Below are the code and all the weights of a small trained network. Each question names an input and a class and asks about switching units off, where a switched-off unit gives its printed mean instead of its output.

import numpy as np


def w(rows, s, z=0):
    codes = np.array(rows[::2]) - 128.0
    scale = np.full(codes.shape[1], s)
    scale[-1] = z or s
    return codes * scale


def norm(h):
    return h / np.sqrt((h * h).mean(-1, keepdims=True) + 1e-5)


def f(y):
    return y / 2 * (1 + np.tanh(0.7978845608 * (y + 0.044715 * y**3)))


def log_softmax(a):
    a = a - a.max(-1, keepdims=True)
    return a - np.log(np.exp(a).sum(-1, keepdims=True))


def net(x, mask):
    res = np.array(x, float).reshape(1, 7) / 4 @ E
    u = 0
    for l in range(2):
        y = f(norm(res) @ A[l][:, :-1].T + A[l][:, -1])
        res = res + np.where(mask[u : u + 11], y, B[l][:, -1]) @ B[l][:, :-1]
        u += 11
    return log_softmax(norm(res)[-1] @ U[:, :-1].T + U[:, -1])


A, B = {}, {}
E = w([
[172,161,93,106],'x0',
[187,36,59,71],'x1',
[134,74,209,135],'x2',
[160,130,74,222],'x3',
[254,124,164,142],'x4',
[147,54,105,218],'x5',
[145,101,49,154],'x6',
],0.0089)
A[0] = w([
[80,39,1,69,95],'L0N0',
[60,116,243,85,80],'L0N1',
[203,147,82,51,3],'L0N2',
[196,16,71,154,41],'L0N3',
[151,118,91,3,83],'L0N4',
[29,26,106,147,92],'L0N5',
[28,34,100,182,137],'L0N6',
[134,64,175,71,127],'L0N7',
[222,37,68,102,178],'L0N8',
[75,162,217,48,78],'L0N9',
[195,114,204,187,137],'L0N10',
],0.0097,0.0047)
B[0] = w([
[119,70,118,70,220],'L0N0',
[163,202,179,99,203],'L0N1',
[106,124,91,163,139],'L0N2',
[142,151,205,95,203],'L0N3',
[124,175,101,146,169],'L0N4',
[201,64,113,175,188],'L0N5',
[161,8,125,170,216],'L0N6',
[153,167,112,100,161],'L0N7',
[155,125,129,76,254],'L0N8',
[135,170,121,98,203],'L0N9',
[110,149,84,127,205],'L0N10',
],0.013,0.0053)
A[1] = w([
[160,181,180,181,92],'L1N0',
[112,181,80,83,127],'L1N1',
[99,120,53,137,125],'L1N2',
[80,123,154,139,48],'L1N3',
[147,163,51,143,233],'L1N4',
[80,139,47,121,56],'L1N5',
[145,120,171,243,194],'L1N6',
[248,227,65,168,78],'L1N7',
[140,97,134,222,4],'L1N8',
[198,117,103,95,110],'L1N9',
[125,107,120,105,28],'L1N10',
],0.014,0.0042)
B[1] = w([
[52,117,171,128,190],'L1N0',
[92,73,110,115,197],'L1N1',
[58,98,165,72,153],'L1N2',
[113,141,162,128,120],'L1N3',
[69,28,151,113,209],'L1N4',
[78,128,114,58,147],'L1N5',
[34,224,64,202,215],'L1N6',
[145,64,254,157,254],'L1N7',
[118,181,30,125,160],'L1N8',
[197,121,144,228,207],'L1N9',
[186,119,113,123,118],'L1N10',
],0.0089,0.0071)
U = w([
[70,178,166,216,171],'0',
[111,114,39,243,90],'1',
[73,118,75,58,99],'2',
[114,255,204,52,131],'3',
[237,150,145,109,38],'4',
[186,59,147,148,220],'5',
[148,181,86,117,2],'6',
[191,121,114,81,112],'7',
],0.02,0.0091)

Each question gives the input, the list of numbers given to net, and the class t.
The units are the neurons (one row each of A and B). Each row of codes is followed by its name. A weight is (code - 128) times the scale printed after its matrix; where a second scale follows, it is the last column's (A, B and U).
mask holds one flag per neuron, layer by layer. A switched-off neuron (its flag False) gives its mean, the last column of its row in B, instead of its output. The means were averaged over made-up inputs and are rounded, as every weight is.
A unit's drop is (log p(t) with every unit on - log p(t) with that unit switched off) / (log p(t) with every unit on - log p(t) with every unit switched off).
The circuit of an input: a set's keep is (log p(t) with only the set's units on - log p(t) with every unit switched off) / (log p(t) with every unit on - log p(t) with every unit switched off). Starting from the 12 units with the biggest drops (on a tie, the unit counted first), units are removed one at a time, each time the one whose removal leaves the highest keep (on an exact tie, the one counted first), for as long as the keep stays at least 0.8.
units of the circuit, in order: the units of the circuit, biggest drop first
unit that matters most: the unit with the biggest drop
top k neurons: the k neurons with the biggest drops, biggest first
drop when u is switched off: that unit's drop, to one decimal
input [1,-1,-2,8,6,5,3], class 0: units of the circuit, in order -> [L1N6; L0N0; L1N7]
input [-8,2,-3,-3,-8,0,8], class 5: unit that matters most -> L0N0
input [6,8,5,7,5,-1,0], class 4: units of the circuit, in order -> [L0N3; L0N6]
input [5,-5,-7,-2,2,-3,2], class 0: top 3 neurons -> [L0N0; L1N7; L0N8]
input [1,3,-2,-1,5,2,4], class 4: units of the circuit, in order -> [L0N3; L0N6]
input [-5,6,1,-1,3,-5,-4], class 3: top 2 neurons -> [L0N6; L0N5]
input [0,-6,2,-6,7,4,2], class 0: top 2 neurons -> [L0N8; L0N3]
input [-1,-3,-3,6,5,7,7], class 0: units of the circuit, in order -> [L1N6; L1N7]
input [7,-6,-2,6,8,3,0], class 0: units of the circuit, in order -> [L1N6; L1N0]
input [6,-1,6,-4,1,4,7], class 7: units of the circuit, in order -> [L0N8; L1N7]
input [-4,-6,-3,-1,-4,0,-3], class 3: top 2 neurons -> [L0N1; L0N9]
input [-7,1,0,-6,-5,-1,0], class 5: top 3 neurons -> [L0N5; L0N6; L1N6]
input [3,2,-2,-1,6,8,2], class 4: top 2 neurons -> [L0N3; L0N8]
input [8,-6,0,-1,4,5,-1], class 0: units of the circuit, in order -> [L1N6]
input [8,5,-2,-6,0,6,1], class 4: top 3 neurons -> [L0N3; L0N8; L1N9]
input [5,0,4,5,6,8,-4], class 0: top 2 neurons -> [L1N6; L0N0]
input [0,8,0,0,-7,-3,5], class 5: top 2 neurons -> [L0N5; L0N6]
input [0,5,-7,-5,7,-8,2], class 5: top 2 neurons -> [L1N7; L1N4]
input [-1,6,-1,-7,2,0,-6], class 3: top 2 neurons -> [L0N6; L0N5]
input [0,-7,-6,4,4,5,5], class 0: unit that matters most -> L1N7
input [2,1,-7,0,-8,6,-2], class 5: top 2 neurons -> [L0N0; L0N6]
input [6,-8,-8,-6,4,1,4], class 0: drop when L0N0 is switched off -> 0.3
input [8,-1,-5,7,-3,-8,3], class 2: drop when L0N6 is switched off -> 0.2
input [6,7,7,-5,7,7,2], class 4: drop when L1N6 is switched off -> -0.1
input [-7,-3,8,-6,7,-1,-1], class 3: drop when L1N3 is switched off -> 0.0
